Below is a small trained network, with its code and all its weights. Each question gives an input and a class and asks what happens when units are switched off, that is, made to give their printed mean instead of their output.

import numpy as np


def w(rows, s, z=0):
    codes = np.array(rows[::2]) - 128.0
    scale = np.full(codes.shape[1], s)
    scale[-1] = z or s
    return codes * scale


def f(y):
    return y / 2 * (1 + np.tanh(0.7978845608 * (y + 0.044715 * y**3)))


def log_softmax(a):
    a = a - a.max(-1, keepdims=True)
    return a - np.log(np.exp(a).sum(-1, keepdims=True))


def net(x, mask):
    res = np.array(x, float).reshape(1, 4) / 4 @ E
    y = f(res @ A[0][:, :-1].T + A[0][:, -1])
    res = res + np.where(mask, y, B[0][:, -1]) @ B[0][:, :-1]
    return log_softmax(res[-1] @ U[:, :-1].T + U[:, -1])


A, B = {}, {}
E = w([
[171,71,218,111,180],'x0',
[172,244,192,226,187],'x1',
[176,140,58,114,254],'x2',
[210,48,110,199,67],'x3',
],0.0096)
A[0] = w([
[244,69,157,90,210,205],'N1',
[77,164,171,117,166,92],'N2',
[171,58,150,153,34,252],'N3',
[95,223,118,111,209,107],'N4',
[112,88,11,98,99,245],'N5',
[106,103,73,104,111,175],'N6',
],0.012,0.0032)
B[0] = w([
[245,158,175,41,140,253],'N1',
[111,122,91,72,29,177],'N2',
[41,146,213,106,160,254],'N3',
[20,190,76,163,137,225],'N4',
[170,113,68,99,6,234],'N5',
[100,125,81,122,70,180],'N6',
],0.011,0.012)
U = w([
[130,123,139,192,75,188],'0',
[140,57,112,149,167,1],'1',
[3,115,150,158,206,129],'2',
[64,107,83,77,61,176],'3',
[181,58,100,100,137,41],'4',
[186,141,230,97,131,213],'5',
[144,188,125,160,191,32],'6',
[244,151,49,206,180,103],'7',
],0.011,0.0072)

Each question gives the input, the list of numbers given to net, and the class t.
The units are the neurons (one row each of A and B). Each row of codes is followed by its name. A weight is (code - 128) times the scale printed after its matrix; where a second scale follows, it is the last column's (A, B and U).
mask holds one flag per neuron, in row order. A switched-off neuron (its flag False) gives its mean, the last column of its row in B, instead of its output. The means were averaged over made-up inputs and are rounded, as every weight is.
A unit's drop is (log p(t) with every unit on - log p(t) with that unit switched off) / (log p(t) with every unit on - log p(t) with every unit switched off).
The circuit of an input: a set's keep is (log p(t) with only the set's units on - log p(t) with every unit switched off) / (log p(t) with every unit on - log p(t) with every unit switched off). Starting from all 6 units, units are removed one at a time, each time the one whose removal leaves the highest keep (on an exact tie, the one counted first), for as long as the keep stays at least 0.8.
units of the circuit, in order: the units of the circuit, biggest drop first
most important unit: the unit with the biggest drop
top k neurons: the k neurons with the biggest drops, biggest first
drop of u: that unit's drop, to one decimal
input [1,6,3,-4], class 2: units of the circuit, in order -> (N4)
input [-7,2,5,5], class 7: top 3 neurons -> (N3; N2; N4)
input [4,7,7,-3], class 6: units of the circuit, in order -> (N4; N1)
input [-7,7,0,-4], class 2: top 3 neurons -> (N5; N4; N1)
input [3,-7,8,-2], class 4: units of the circuit, in order -> (N1; N3)
input [0,-2,4,8], class 5: top 2 neurons -> (N1; N3)
input [6,-3,-6,-2], class 2: units of the circuit, in order -> (N1; N5)
input [-4,5,0,-4], class 2: top 4 neurons -> (N5; N4; N1; N6)
input [-1,3,-4,6], class 2: units of the circuit, in order -> (N3; N5)
input [-2,1,0,7], class 5: top 2 neurons -> (N4; N3)
input [4,7,5,-3], class 6: top 2 neurons -> (N4; N1)
input [3,8,-2,-1], class 6: top 2 neurons -> (N3; N5)
input [-2,3,1,4], class 7: top 3 neurons -> (N3; N1; N4)
input [-8,4,3,5], class 7: units of the circuit, in order -> (N3)
input [-8,6,-8,1], class 5: top 3 neurons -> (N4; N5; N6)
input [5,-6,7,-3], class 5: top 2 neurons -> (N1; N2)
input [5,8,1,-7], class 2: top 3 neurons -> (N4; N5; N6)
input [8,-8,2,-4], class 5: top 2 neurons -> (N1; N4)
input [-4,5,6,-5], class 2: top 2 neurons -> (N4; N5)
input [4,-3,5,0], class 5: most important unit -> N1
input [2,5,-6,-2], class 0: top 2 neurons -> (N1; N3)
input [0,6,6,-5], class 2: drop of N4 -> 2.0
input [4,-7,5,-2], class 4: drop of N3 -> 0.2
input [-7,5,-4,7], class 5: drop of N6 -> 0.4
input [-7,8,-2,-6], class 2: drop of N3 -> -0.1
